Each row has a name. After each piece below comes the name of the row it's from, unless a question asks for something else. Each question is about the rows just above it.

118, 51, 44, 30, 152  pira
42, 20, 118, 67, 47  Kovo
141, 21, 121, 33, 106  fav
141, 181, 121, 33, 106  vibib
82, 22, 55, 25, 123  muzis
59, 18, 79, 35, 94  bir
46, 42, 118, 20, 67  lalu
152, 112, 51, 34, 161  Zigu
118, 51, 44, 35, 156  Zenis
51, 44, 35, 118, 156 is which row reordered?
Zenis
Put 21, 33, 106, 121, 141 back in order: which row is it?
fav
Put 42, 46, 20, 67, 118 back in order: which row is it?
lalu
20, 42, 46, 67, 118 is which row reordered?
lalu

103, 108, 87, 100, 129, 140, 94, 102, 99, 107, 96, 100, 83, 107, 81, 96, 109, 107, 169, 95, 109, 84, 102, 42, 116, 108, 91, 121, 73, 79, 95, 91, 103, 104, 93, 95, 34, 96, 100, 107, 79, 106, 84, 103, 82, 115, 93, 96 : Bopuv
96, 83, 84, 116, 96, 91, 108, 103, 93, 103, 33, 100, 82, 108, 107, 129, 100, 93, 99, 79, 91, 103, 140, 79, 109, 109, 94, 87, 96, 95, 81, 102, 96, 169, 107, 106, 95, 95, 104, 107, 73, 84, 102, 115, 100, 107, 121, 42 : tomos
102, 93, 79, 121, 103, 112, 84, 90, 102, 94, 102, 94, 101, 104, 102, 141, 110, 103, 91, 105, 100, 89, 76, 98, 118, 90, 95, 72, 89, 84, 105, 88, 112, 100, 103, 105, 104, 99, 101, 92, 112, 108, 105, 115, 109, 103, 91, 65 : rad
100, 72, 108, 101, 118, 98, 102, 102, 105, 102, 89, 105, 84, 94, 105, 91, 103, 99, 79, 112, 112, 76, 104, 101, 92, 91, 100, 94, 103, 89, 109, 141, 112, 103, 102, 105, 104, 93, 102, 121, 90, 95, 110, 84, 115, 90, 65, 88 : tez
129, 84, 110, 95, 89, 97, 122, 132, 107, 100, 123, 112, 96, 121, 105, 97, 84, 121, 101, 93, 112, 116, 89, 94, 158, 89, 104, 122, 78, 128, 111, 100, 60, 87, 104, 91, 99, 101, 106, 108, 93, 98, 93, 91, 105, 90, 88, 72 : Dubo
Put 33, 42, 73, 79, 79, 81, 82, 83, 84, 84, 87, 91, 91, 93, 93, 94, 95, 95, 95, 96, 96, 96, 96, 99, 100, 100, 100, 102, 102, 103, 103, 103, 104, 106, 107, 107, 107, 107, 108, 108, 109, 109, 115, 116, 121, 129, 140, 169 back in order: which row is it?
tomos
Which row holds these entries in another order? 115, 90, 65, 88, 100, 72, 108, 101, 118, 98, 102, 102, 105, 102, 89, 105, 84, 94, 105, 91, 103, 99, 79, 112, 112, 76, 104, 101, 92, 91, 100, 94, 103, 89, 109, 141, 112, 103, 102, 105, 104, 93, 102, 121, 90, 95, 110, 84
tez
Put 65, 102, 93, 79, 121, 103, 112, 84, 90, 102, 94, 102, 94, 101, 104, 102, 141, 110, 103, 91, 105, 100, 89, 76, 98, 118, 90, 95, 72, 89, 84, 105, 88, 112, 100, 103, 105, 104, 99, 101, 92, 112, 108, 105, 115, 109, 103, 91 back in order: which row is it?
rad

90, 136, 97, 136, 93, 58, 87, 101 = mov
79, 34, 100, 112, 88, 123, 125, 100 = kopel
88, 125, 79, 122, 100, 34, 100, 112 = vide
100, 34, 123, 112, 88, 100, 126, 79 = bip
79, 99, 112, 99, 34, 88, 122, 125 = bovef
112, 88, 122, 34, 100, 79, 100, 125 is which row reordered?
vide
79, 100, 112, 100, 125, 34, 88, 122 is which row reordered?
vide
Which row holds these entries in another order? 100, 125, 123, 88, 112, 100, 34, 79
kopel
79, 100, 34, 123, 112, 88, 100, 126 is which row reordered?
bip
Put 34, 79, 88, 100, 100, 112, 122, 125 back in order: which row is it?
vide
Put 34, 79, 88, 100, 100, 112, 123, 125 back in order: which row is it?
kopel

97, 125, 66, 94, 116, 87, 133, 111, 132, 140, 94, 109 : vob
86, 104, 101, 87, 127, 109, 110, 55, 123, 98, 76, 77 : zuf
62, 101, 72, 101, 134, 82, 148, 50, 144, 147, 54, 91 : dimo
105, 98, 127, 99, 126, 112, 114, 75, 99, 85, 93, 88 : rike
103, 93, 91, 135, 125, 126, 147, 109, 125, 121, 76, 110 : Dodu
48, 90, 71, 86, 66, 89, 57, 92, 87, 135, 104, 125 : Baf
81, 107, 84, 104, 130, 114, 161, 100, 133, 114, 85, 97 : pev
100, 130, 97, 85, 114, 104, 114, 107, 83, 81, 161, 133 : nober
101, 147, 50, 148, 82, 63, 134, 91, 72, 101, 144, 54 : fimap
37, 74, 60, 136, 111, 111, 148, 159, 127, 144, 67, 154 : maro
88, 120, 105, 91, 123, 99, 144, 71, 127, 114, 97, 85 : Kene
Which row holds these entries in another order? 100, 133, 114, 85, 97, 81, 107, 84, 104, 130, 114, 161
pev
91, 62, 101, 72, 101, 134, 82, 148, 50, 144, 147, 54 is which row reordered?
dimo

